Each row was made from one path, in order. Every step used is in the known rows, and no mark comes twice. Write each row's path.
Each row is shifted at random along 3 fixed directions that mean nothing.
Known rows
dosu -> rokedo -> vibap -> rozokud -> lebim -> pesa -> tolum: [-158, 30, -80, 41, -17, 66, 145, -74, -36, 35, 60, -40, -45, -29, 104, 87, 43, -51, 51, -51, -142, 4, 20, 149, -76, -118, 78, -13, -184, -28, -71, 9, 69, 308, -80, -166, 0, 81, 30, -52, -51, 102, 37, 127, 9, -42, -179, -127, -174, 118, -98, 112, -45]
tolum -> rozokud -> vibap -> dosu -> pesa -> lebim: [-54, 81, -76, 53, -45, 40, 103, -71, -43, 87, 26, -80, -232, 99, 221, 68, 34, 65, -18, -25, -175, -12, 67, 117, 54, 15, 47, -59, -63, -29, -219, -11, 4, 47, 72, -169, -118, 104, -12, 58, -50, 76, 15, -150, -41, 75, 0, -16, 16, -28, 7, -145, 33]
dosu -> rokedo -> vibap -> lozo -> sutov -> pesa: [-165, -95, -235, 85, -215, 142, 213, 22, -119, -122, -212, -173, -101, 40, 199, 275, 82, -131, 48, -186, -143, 67, -36, 139, 173, 67, 261, -152, -5, -107, -196, -37, 159, 484, -114, -187, 74, -85, 152, 60, -207, 37, 283, 88, 266, -179, -238, -180, 20, 152, 44, 54, -198]
sutov -> lozo -> lebim -> pesa: [22, -105, -144, 95, -285, 175, 215, -111, -244, -74, 78, 48, 34, 154, 215, -5, -10, 11, 135, 57, -323, -215, -122, 200, 101, 152, 176, -376, -66, -166, -142, -9, 189, 208, 18, -216, -118, -269, 185, 162, -127, 148, 217, -112, 77, -188, -229, -182, -80, -104, 37, -226, -72]
pesa -> lebim -> vibap -> dosu: [11, 9, -79, 108, -52, 4, 48, -138, -124, -33, -107, -62, -269, 8, 298, -170, 58, 153, -46, 57, -324, -38, -146, 24, 128, 142, 123, -343, 54, -15, -288, 73, 118, 23, 87, -230, -82, -64, -8, 228, -53, 12, 113, -333, 54, 124, -16, -54, 124, -66, 189, -134, -36]
sutov -> lozo -> lebim -> vibap -> dosu -> rokedo: [-108, 52, -11, 27, 88, 144, 84, -107, 51, -107, 65, 234, 85, 26, 70, 4, 105, -12, 126, 101, 198, -163, -16, 147, -391, -352, 58, 302, -357, 81, 343, -22, 12, 285, -105, -30, 122, 198, 232, -485, 103, -63, 39, 409, -11, -227, -322, -194, -212, 23, -142, 215, 7]
rozokud -> lebim -> pesa -> dosu -> rokedo -> vibap -> lozo -> sutov: [-115, -21, -168, 92, -168, 114, 91, -39, -16, 55, -113, -11, -100, -80, 197, 228, 106, -11, 18, -42, -159, -15, -72, 165, 101, 33, 170, -23, -72, -23, -161, -5, 104, 231, 95, -136, -15, 30, 91, 73, -97, 39, 127, -15, 62, 60, -161, -114, 23, 38, 50, -22, 3]
dosu -> pesa -> tolum -> rozokud: [-73, 329, 60, -108, 161, -88, -61, 3, 92, 201, 411, 131, -260, -65, 133, 201, -171, 57, 108, 40, 95, 75, 254, 7, -192, -295, -361, 61, -260, -22, 82, -3, -18, -413, 79, -22, -194, 387, -19, -180, 98, -41, -273, -18, -326, 194, 168, 31, -117, 101, -41, -111, 276]
sutov -> lozo -> lebim -> vibap -> rozokud: [-126, 45, -144, 118, -22, -20, 57, -147, 79, -102, -465, -27, -188, -50, 185, -145, 230, 179, -115, -32, 59, 173, -122, 25, 0, -49, 251, -31, 117, 192, -319, -28, 194, 215, -235, -140, 215, 165, 169, -91, -132, -251, 190, 178, 286, -46, -96, -14, 197, 32, 201, 160, -111]
rozokud -> tolum -> vibap -> dosu -> pesa -> lebim: [-221, 54, -191, 134, -69, -24, 111, -107, 80, 19, -441, -96, -211, -72, 241, 28, 197, 75, -74, -162, -92, 57, -100, 63, 146, 13, 271, -32, 21, 150, -338, -5, 145, 226, -92, -187, 97, 151, 120, 12, -167, -28, 224, 138, 221, 175, -185, -11, 151, 67, 68, 128, -146]
rozokud -> rokedo -> dosu -> lozo -> sutov -> pesa -> lebim -> vibap: [-58, 237, 62, -116, 348, 46, -87, 12, 199, 140, 335, 157, -166, -209, -2, 216, -55, -18, 97, 145, 165, -39, 130, 21, -295, -369, -315, 358, -308, -22, 345, 59, -133, -207, 226, 98, -26, 469, -12, -403, 162, -80, -250, 168, -293, 153, 38, -71, -134, 243, -66, 144, 276]
sutov -> pesa -> dosu -> lozo -> lebim: [43, 41, -40, 9, -33, 81, 122, -18, -172, 57, 350, 127, -101, 25, 158, 200, -111, -76, 164, 67, -99, -256, 29, 129, -63, -99, -91, -160, -221, -201, 116, -65, 104, -191, 251, -107, -162, 22, 108, -40, 17, 169, -13, -95, -166, -48, -78, -117, -120, 72, 19, -144, 134]
pesa -> lebim -> vibap -> lozo: [96, 147, 108, -29, 102, 20, -19, -101, -58, 66, 318, 23, -241, 69, 203, -86, -92, 155, 81, 209, -250, -69, 13, 30, -100, -21, -200, -206, -119, -71, -5, 139, -65, -260, 127, -127, -246, 92, -77, 67, 75, 30, -145, -304, -280, 184, 128, -74, -53, -143, 29, -186, 150]
tolum -> rozokud -> rokedo -> dosu -> pesa -> lebim: [-83, 8, -164, 55, -82, 129, 151, -37, -90, 38, 88, -60, -154, 71, 138, 116, 14, -46, 64, -80, -256, -74, 41, 136, 75, 81, 83, -14, -80, -132, -186, -32, 110, 243, 82, -153, -118, -42, 56, 91, -122, 116, 100, -146, 41, -28, -146, -59, -93, -14, -50, -158, -6]
sutov -> lozo -> rokedo -> vibap -> dosu: [31, 145, 16, -136, 340, 13, -23, -23, 18, 83, 235, -106, -324, -87, 81, 110, -67, 38, 14, 141, -72, -3, -7, -46, -51, -136, -243, -114, -82, -147, 176, 148, -197, -207, 131, -61, -58, 221, -118, -120, 74, -42, -147, -17, -184, 64, 167, -36, -46, 309, 67, -19, 147]
pesa -> lebim -> vibap -> dosu -> rokedo -> tolum -> rozokud: [-22, 12, -67, 54, -45, 13, 32, -101, -128, 23, 118, -84, -228, 23, 274, -100, -27, 116, -8, 71, -417, -40, -98, 43, 82, 123, 16, -292, -52, -77, -189, 154, 58, 56, 54, -219, -176, -83, -86, 241, 4, 58, 18, -352, -52, 99, -7, -63, -71, -80, 62, -151, -18]
vibap -> lozo -> rokedo -> dosu -> pesa -> lebim: [-232, 74, -178, 24, 20, -2, -16, 17, 135, -23, -223, -1, -277, -205, 145, 327, 135, -19, -13, -161, 148, 156, -53, 32, -85, -171, 111, 301, -72, 64, -1, -50, 82, 210, -81, -18, 141, 243, 131, -178, -85, -192, 92, 218, 131, 7, -133, -53, 67, 182, 56, 144, -6]
tolum -> pesa -> dosu -> rokedo: [17, 67, -167, -1, -16, 12, 19, 8, -172, 60, 124, -142, -382, -51, 290, 152, -113, -6, 22, -43, -327, -30, -35, 12, 257, 183, -65, -403, 31, -196, -233, 43, 54, -150, 200, -167, -203, -53, -42, 304, -87, 75, 54, -386, -28, 143, 87, -11, 99, 97, 193, -373, 72]
rokedo -> vibap -> rozokud -> lebim -> pesa -> dosu -> lozo -> sutov: [-55, -77, -124, 83, -241, 169, 164, -58, -119, 40, 5, -90, -64, 97, 204, 182, 57, -17, -1, -31, -248, -36, 2, 197, 148, 82, 183, -174, -64, -96, -222, -26, 55, 281, 69, -250, -79, -83, 34, 133, -71, 131, 111, -139, 43, -63, -108, -150, -46, 42, 0, -110, -70]
sutov -> pesa -> lebim -> vibap: [27, 155, -14, 40, 22, -88, 33, -70, -46, 105, 84, 65, -287, -10, 246, -94, -57, 142, 25, 98, -158, -24, 33, 8, 65, -19, -102, -314, 18, -32, -201, 18, 147, -370, 213, -130, -138, 147, 3, 68, -14, -2, -49, -257, -116, 180, 161, 51, 111, 24, 217, -89, 162]
lebim -> vibap -> lozo -> sutov -> pesa -> dosu: [-122, 95, -101, 84, -38, 80, 45, -67, 35, -73, -293, 83, -142, -26, 269, 73, 187, 35, -5, -10, 147, 25, 15, 81, -60, -170, 189, 73, -90, 150, -45, -64, 114, 219, -20, -74, 135, 187, 226, -223, -43, -150, 160, 207, 162, -75, -155, -44, 124, 36, 96, 133, -21]
rozokud -> lebim -> vibap -> lozo -> rokedo: [-60, 17, -72, 45, 3, 58, 65, -142, -10, 6, -150, -156, -165, -51, 203, -45, 116, 97, -24, 49, -270, 60, -165, 89, 70, 95, 111, -137, 27, 22, -251, 109, 2, 262, -132, -170, -3, 40, 8, 143, -117, -13, 103, 21, 52, 86, -79, -93, 54, -25, 51, 3, -61]
sutov -> pesa -> dosu -> lozo -> lebim -> vibap: [-99, -31, -206, 167, -157, 20, 114, -67, -86, -87, -263, 75, -119, -74, 240, 28, 128, 3, -10, -88, -25, -88, -125, 98, 55, -14, 257, -118, -20, 37, -236, -115, 338, 139, 38, -147, 112, 22, 242, 1, -117, -34, 242, 37, 237, -68, -231, -62, 121, 64, 188, 68, -72]
sutov -> lozo -> dosu -> rokedo -> vibap: [-6, -75, -203, 41, 50, 78, 102, -53, -147, -109, -114, -203, -233, -52, 134, 12, 26, -4, -34, -47, -234, -28, -218, 12, 156, 125, 122, -323, 70, -164, -184, 59, 105, 204, -23, -196, 72, -95, 30, 150, -121, 0, 199, -84, 204, -86, -116, -135, 38, 247, 167, -65, -127]
lozo -> sutov -> pesa -> dosu -> rokedo -> tolum: [-38, -89, -178, 54, -279, 243, 234, 13, -284, -19, 152, 23, 20, 73, 248, 307, -70, -187, 187, -60, -234, -192, 50, 159, 241, 69, 124, -400, -145, -283, 0, -78, 206, 253, 217, -212, -120, -221, 175, 94, -115, 223, 228, -109, 87, -238, -202, -196, -109, 181, 29, -99, -61]
lozo -> rokedo -> dosu -> pesa -> lebim: [-60, -48, -149, -11, -95, 108, 35, -9, -131, 4, 250, -19, -143, -113, 185, 213, -112, -75, 78, -30, -281, -67, -92, 78, 114, 71, -32, -205, -132, -246, 1, 23, 98, 162, 132, -152, -110, -98, -2, 144, -5, 83, 47, -200, -35, -77, -92, -167, -113, 226, 50, -133, 29]
lozo -> dosu -> pesa -> tolum -> rozokud: [-79, -15, -186, 45, -160, 66, 63, -61, -185, -11, 104, -14, -144, -57, 256, 125, -66, -9, 32, -75, -226, -79, -93, 88, 128, 64, 71, -275, -121, -145, -138, -38, 197, 155, 32, -197, -73, -104, 74, 174, -43, 80, 132, -127, 70, -101, -145, -107, -72, 137, 61, -190, -28]
dosu -> pesa -> tolum -> rozokud -> rokedo: [-116, 139, -138, 29, -14, -61, 78, -35, -45, 57, -9, -99, -267, -89, 176, 95, -38, 34, 21, -115, -177, 113, 41, 24, 115, 31, -18, -205, 5, -56, -328, -10, 185, -25, -31, -133, -78, 112, 19, 174, -171, 15, 56, -80, 42, 131, -2, 2, 50, 91, 89, -93, 15]
sutov -> lozo -> dosu -> pesa: [-65, 30, -174, 50, -1, 62, 94, -39, -46, -73, -104, 34, -158, -43, 125, 108, 44, -12, 34, -73, 75, -57, -82, 62, -38, -99, 104, -35, -67, -47, -50, -95, 133, 107, -12, -107, 103, 79, 182, -121, -83, -48, 154, 135, 147, -113, -176, -113, 29, 191, 102, -37, -33]
lebim -> pesa -> dosu -> rokedo -> tolum -> rozokud: [-293, 187, -183, 80, 41, 3, -20, -31, 194, 77, -203, 249, -101, -231, 161, 191, 193, -36, -11, -128, 311, 22, 96, 90, -230, -369, 128, 446, -257, 237, 23, -138, 191, 210, -2, 7, 179, 346, 272, -417, 19, -182, 39, 360, 140, 21, -258, 53, -35, 147, -11, 208, 82]
dosu -> lozo -> lebim -> vibap -> rozokud -> rokedo -> tolum: [-181, 70, -79, 13, 29, -2, -21, -99, 142, -10, -105, -62, -98, -192, 117, 85, 94, 87, -58, -7, -20, 184, -90, 62, -115, -117, 42, 160, -91, 123, -158, 69, 36, 249, -289, -84, 106, 232, 54, -77, -36, -173, 0, 240, 65, 56, -115, -120, -26, 83, -3, 151, -68]
tolum -> lebim -> vibap -> lozo -> rokedo -> dosu -> pesa: [-262, 68, -194, 74, -109, -21, -85, -43, 193, -48, -336, 47, -226, -118, 290, 132, 176, 95, -61, -89, 71, 195, -82, 71, -35, -76, 172, 274, -60, 221, -145, 32, 108, 266, -192, -60, 116, 220, 167, -145, -25, -289, 110, 157, 155, 43, -147, -2, 107, -24, 79, 78, -30]
lebim -> vibap -> rozokud -> tolum -> pesa: [-134, 174, -57, 42, 63, -37, 52, -161, 66, 68, -243, -97, -221, -43, 252, -130, 139, 142, -98, 2, -77, 139, 13, 57, 17, -77, 102, -96, 13, 180, -323, 20, -12, 158, -167, -168, 48, 214, 27, -15, -82, -76, 45, 142, 83, 106, 4, 44, 97, 49, 67, 23, -39]
lebim -> vibap -> lozo -> sutov -> pesa -> tolum -> rozokud: [-35, 35, -67, 56, -175, 112, 114, -90, -173, -52, -18, -30, -112, 154, 340, -9, 38, 59, 66, 60, -238, -47, 18, 121, 86, 54, 121, -300, -73, -24, -137, 58, 111, 198, -30, -175, -109, -78, 111, 99, -75, 30, 152, -79, 50, -118, -87, -66, -13, -139, 21, -110, -53]
rokedo -> vibap -> lozo -> sutov -> pesa -> tolum -> rozokud: [-182, 144, -136, 14, -33, -15, 15, 28, 131, 86, -279, -98, -336, -35, 227, 266, 118, 82, -74, -115, 73, 248, 117, -3, 162, -84, 70, -1, 63, 87, -212, 4, 95, -19, -3, -116, 45, 273, 72, -93, -89, -192, 62, 34, 119, 102, 108, 83, 166, 180, 137, 118, 18]
rozokud -> pesa -> lebim -> vibap -> lozo -> sutov: [-9, 93, -44, 34, -105, 64, 63, -60, -21, 108, 26, -17, -180, -18, 185, 122, 21, 86, 47, 68, -190, 8, 33, 114, 110, 48, -13, -168, -33, -31, -224, 35, 69, -96, 168, -127, -139, 123, 24, 115, -78, 47, 16, -129, -96, 184, 49, -62, 100, -28, 87, -81, 108]

Which path is each row?
[-163, 195, -49, -38, 136, -102, -92, -98, 194, 170, -79, -64, -279, -212, 236, 124, 64, 158, -93, 55, -64, 113, -70, 25, -4, -115, -78, 66, -97, 151, -97, 154, -119, -127, -60, -57, -16, 350, -49, -56, 39, -129, -100, 150, -114, 324, 60, 33, 72, 96, 39, 19, 93]	rozokud -> tolum -> vibap -> dosu -> lozo -> lebim -> pesa
[-80, -37, -171, 102, -117, 67, 133, -52, -133, 22, 0, 10, -81, -24, 208, 60, 43, -41, 44, -36, -223, -164, -86, 124, 73, 29, 140, -153, -98, -79, -151, -9, 229, 161, 92, -166, -37, -46, 124, 80, -84, 106, 151, -38, 88, -68, -193, -55, -84, 53, 36, 14, -44]	sutov -> pesa -> dosu -> lozo -> rokedo -> tolum -> rozokud -> lebim -> vibap
[-345, 91, -296, 140, -144, -105, -67, -45, 276, 75, -744, -117, -337, -250, 301, 170, 309, 159, -251, -252, 95, 394, -71, -18, 250, -8, 328, 136, 180, 335, -538, -6, 229, 223, -203, -144, 241, 315, 134, -20, -166, -360, 197, 154, 383, 235, -32, 131, 325, 156, 238, 230, -134]	rokedo -> tolum -> vibap -> rozokud -> lebim -> pesa -> dosu -> lozo -> sutov
[-152, 45, -128, -16, -120, 80, 64, 10, -3, 87, 30, -46, -165, 38, 280, 301, -10, -34, 52, -50, -114, -16, 43, 93, 136, -44, 26, -85, -152, -47, 9, 75, -31, 79, 27, -168, -98, 69, 71, -66, 2, 27, 54, 18, -18, 23, -57, -54, -72, 137, -36, -44, -30]	rokedo -> tolum -> vibap -> dosu -> lozo -> sutov -> pesa
[-77, 103, -157, 33, -120, -110, -90, -53, -71, 61, -129, -111, -391, -150, 429, 77, -10, 169, -99, 13, -306, 123, -106, -14, 284, 164, 23, -426, 81, 20, -339, 157, 115, -181, 73, -137, -120, 34, -45, 328, -58, -115, 59, -302, 23, 246, 131, 58, 230, 4, 264, -254, 48]	lebim -> pesa -> tolum -> vibap -> dosu -> lozo -> sutov
[-101, -2, -65, 14, -2, 147, 104, -50, -30, 47, 140, -19, -37, -20, 138, 186, 9, -66, 83, -3, -157, -178, -42, 151, -48, -88, 37, 39, -260, -88, 106, 54, -65, 220, 73, -141, -67, 77, 41, -93, 20, 171, 41, 88, -73, -6, -203, -180, -177, 145, -147, 45, -41]	rozokud -> vibap -> dosu -> lozo -> rokedo -> tolum -> pesa -> lebim
[-179, -79, -223, 135, -235, 90, 201, -46, -78, 5, -208, -115, -134, 81, 215, 150, 115, -24, -22, -180, -223, -20, -59, 166, 187, 83, 295, -113, -42, -38, -288, -42, 148, 363, -16, -286, -5, -72, 88, 119, -136, 130, 225, -57, 186, -31, -222, -86, -27, 97, -3, -5, -157]	rokedo -> vibap -> dosu -> pesa -> tolum -> rozokud -> lebim
[-77, 86, -117, -30, 109, -83, -46, -9, 37, 48, -18, -109, -361, -137, 184, 85, -30, 107, -39, 4, -163, 96, -105, -66, 107, 11, -86, -182, 33, -64, -85, 155, 23, -170, 47, -93, -41, 155, -75, 65, -29, -116, -10, -110, -21, 138, 114, 4, 57, 196, 165, 0, 38]	sutov -> lozo -> rokedo -> tolum -> vibap -> dosu -> pesa -> lebim
[-227, 142, -189, 43, 105, -98, -136, -61, 189, -3, -480, -111, -381, -295, 288, 32, 206, 148, -185, -85, 25, 268, -148, -68, 84, -53, 137, 57, 91, 233, -275, 86, 84, 155, -158, -71, 188, 282, 63, -24, -70, -325, 107, 141, 236, 166, 0, 94, 234, 185, 227, 168, -43]	lebim -> vibap -> lozo -> rokedo -> tolum -> pesa -> dosu
[-120, 32, -136, 58, 75, 59, -34, -74, 44, -1, -92, -21, -145, -186, 151, 58, 118, 18, -49, -33, -75, -9, -118, 23, -45, -59, 84, 100, -116, 53, -109, 48, 137, 231, -41, -109, 75, 130, 89, -40, -8, -102, 71, 46, 108, 50, -176, -68, -38, 103, 26, 115, -46]	pesa -> dosu -> lozo -> rokedo -> tolum -> rozokud -> lebim -> vibap
[-138, -20, -196, 95, -126, 35, 101, -95, -97, 5, -168, -105, -154, -111, 202, 71, 98, 18, 26, -61, -302, -37, -174, 129, 148, 124, 185, -193, -45, -11, -277, 76, 211, 218, -24, -175, -22, -19, 86, 215, -169, 85, 209, 39, 120, 81, -204, -66, 21, 18, 40, 17, -72]	rozokud -> pesa -> tolum -> lebim -> vibap -> lozo -> dosu -> rokedo
[-244, 79, -200, 14, 65, -25, -11, -49, 167, 53, -253, -139, -236, -262, 143, 162, 115, 49, -60, -91, -114, 182, -140, 36, 81, -8, 84, 119, 0, 80, -212, 100, 30, 238, -149, -80, 93, 208, 25, 20, -133, -120, 84, 211, 129, 161, -109, -17, 36, 200, 52, 132, -54]	rozokud -> rokedo -> tolum -> lebim -> vibap -> lozo -> dosu -> pesa
[-163, 187, 4, 7, 151, 21, -7, -125, 105, 72, -20, 83, -120, -67, 143, -37, 127, 95, 40, 41, 27, 19, 55, 34, -196, -231, -10, 184, -209, 153, 43, 65, 91, 129, -104, -62, 14, 287, 102, -238, 19, -99, -17, 224, -34, 51, -106, 26, -117, -34, -118, 219, 53]	pesa -> tolum -> rozokud -> lebim -> vibap -> lozo -> rokedo
[-144, -19, -260, 101, -102, -82, 70, -8, -67, 9, -297, -159, -354, -146, 279, 154, 78, 29, -74, -148, -221, 86, -170, 17, 287, 137, 182, -281, 133, -43, -339, 28, 248, 14, 38, -165, 32, 21, 48, 227, -185, -46, 205, -105, 210, 90, -30, 37, 176, 166, 263, 33, -63]	sutov -> pesa -> dosu -> rokedo -> tolum -> vibap -> lozo -> lebim
[-35, 226, 46, -105, 161, 17, -85, -28, 103, 243, 380, 51, -271, -38, 128, 172, -52, 91, 38, 156, -85, -6, 153, 80, -149, -166, -282, 197, -229, -20, 103, 107, -139, -244, 199, -6, -217, 323, -100, -126, 141, -26, -270, -84, -351, 182, 174, 61, -128, -12, -84, -104, 307]	tolum -> rozokud -> pesa -> lebim -> vibap -> lozo -> rokedo -> dosu
[-53, 47, -140, 7, 98, -64, -3, -5, 14, -8, -107, -132, -362, -139, 145, 78, 12, 92, -72, -24, -120, 113, -118, -55, 115, 23, -11, -187, 96, -79, -155, 83, 66, -104, 71, -107, 34, 137, -56, 78, -67, -119, 41, -122, 61, 88, 92, -30, 132, 249, 232, 18, 15]	sutov -> lozo -> rokedo -> vibap -> dosu -> pesa -> lebim
[-108, 180, -12, -35, 130, -43, -19, -54, 141, 206, 82, -58, -265, -88, 135, 160, 30, 92, -62, 38, -53, 95, 79, 62, -50, -155, -104, 74, -108, 61, -106, 71, -113, -151, 50, -119, -76, 308, -84, -74, 46, -32, -167, 6, -167, 240, 115, 29, -39, 141, -6, -8, 117]	rokedo -> vibap -> rozokud -> tolum -> lebim -> pesa -> dosu -> lozo
[-123, -108, -204, 63, -134, 123, 112, -70, -150, -22, 15, -121, -91, -66, 198, 107, 4, -38, -10, -84, -317, -80, -158, 121, 156, 96, 167, -218, -101, -143, -126, 21, 111, 384, 9, -230, -13, -125, 6, 160, -51, 130, 172, -60, 124, -119, -204, -169, -123, 196, 6, -44, -128]	lozo -> dosu -> rokedo -> vibap -> rozokud -> tolum -> pesa -> lebim
[-123, 60, -139, 109, -31, -64, 41, -54, -6, -37, -194, 78, -223, -112, 231, -3, 93, 73, -14, -36, 7, 2, -89, 43, -41, -105, 127, -25, -32, 71, -121, -41, 236, 14, 44, -72, 88, 161, 129, -74, -58, -99, 120, 55, 115, 6, -99, -12, 98, 57, 175, 119, 19]	sutov -> pesa -> lebim -> vibap -> lozo -> dosu -> rokedo
[-30, 65, -57, -14, -95, 86, -43, -19, -58, 62, 277, 94, -194, 45, 288, 92, -98, 60, 95, 89, -245, -123, 4, 94, 16, 20, -96, -104, -187, -93, 74, 93, -5, -65, 189, -108, -239, 9, 10, 36, 97, 32, -41, -268, -182, 39, 9, -58, -103, -73, -3, -241, 128]	tolum -> pesa -> lebim -> vibap -> lozo -> rokedo -> dosu
[-113, 97, 40, -119, 28, 142, 19, -84, 6, 188, 475, 83, 30, -14, 171, 168, -97, -36, 139, 155, -199, -125, 90, 161, -111, -175, -194, 24, -381, -98, 288, 131, -159, 146, 43, -101, -196, 109, -35, -180, 160, 126, -172, 131, -301, -66, -48, -98, -361, 107, -246, 6, 135]	lozo -> rokedo -> tolum -> vibap -> rozokud -> lebim -> pesa
[-63, 136, -17, -38, 237, 33, -18, -46, 38, 114, 199, -41, -225, -115, 99, 120, 8, 0, 33, 53, -112, -30, -8, 35, -148, -151, -130, 103, -208, -36, 76, 110, -76, 6, 51, -83, -81, 205, -52, -73, 51, 14, -113, 0, -150, 143, -35, -45, -171, 97, -67, 33, 97]	pesa -> dosu -> rokedo -> tolum -> rozokud -> lebim -> vibap -> lozo
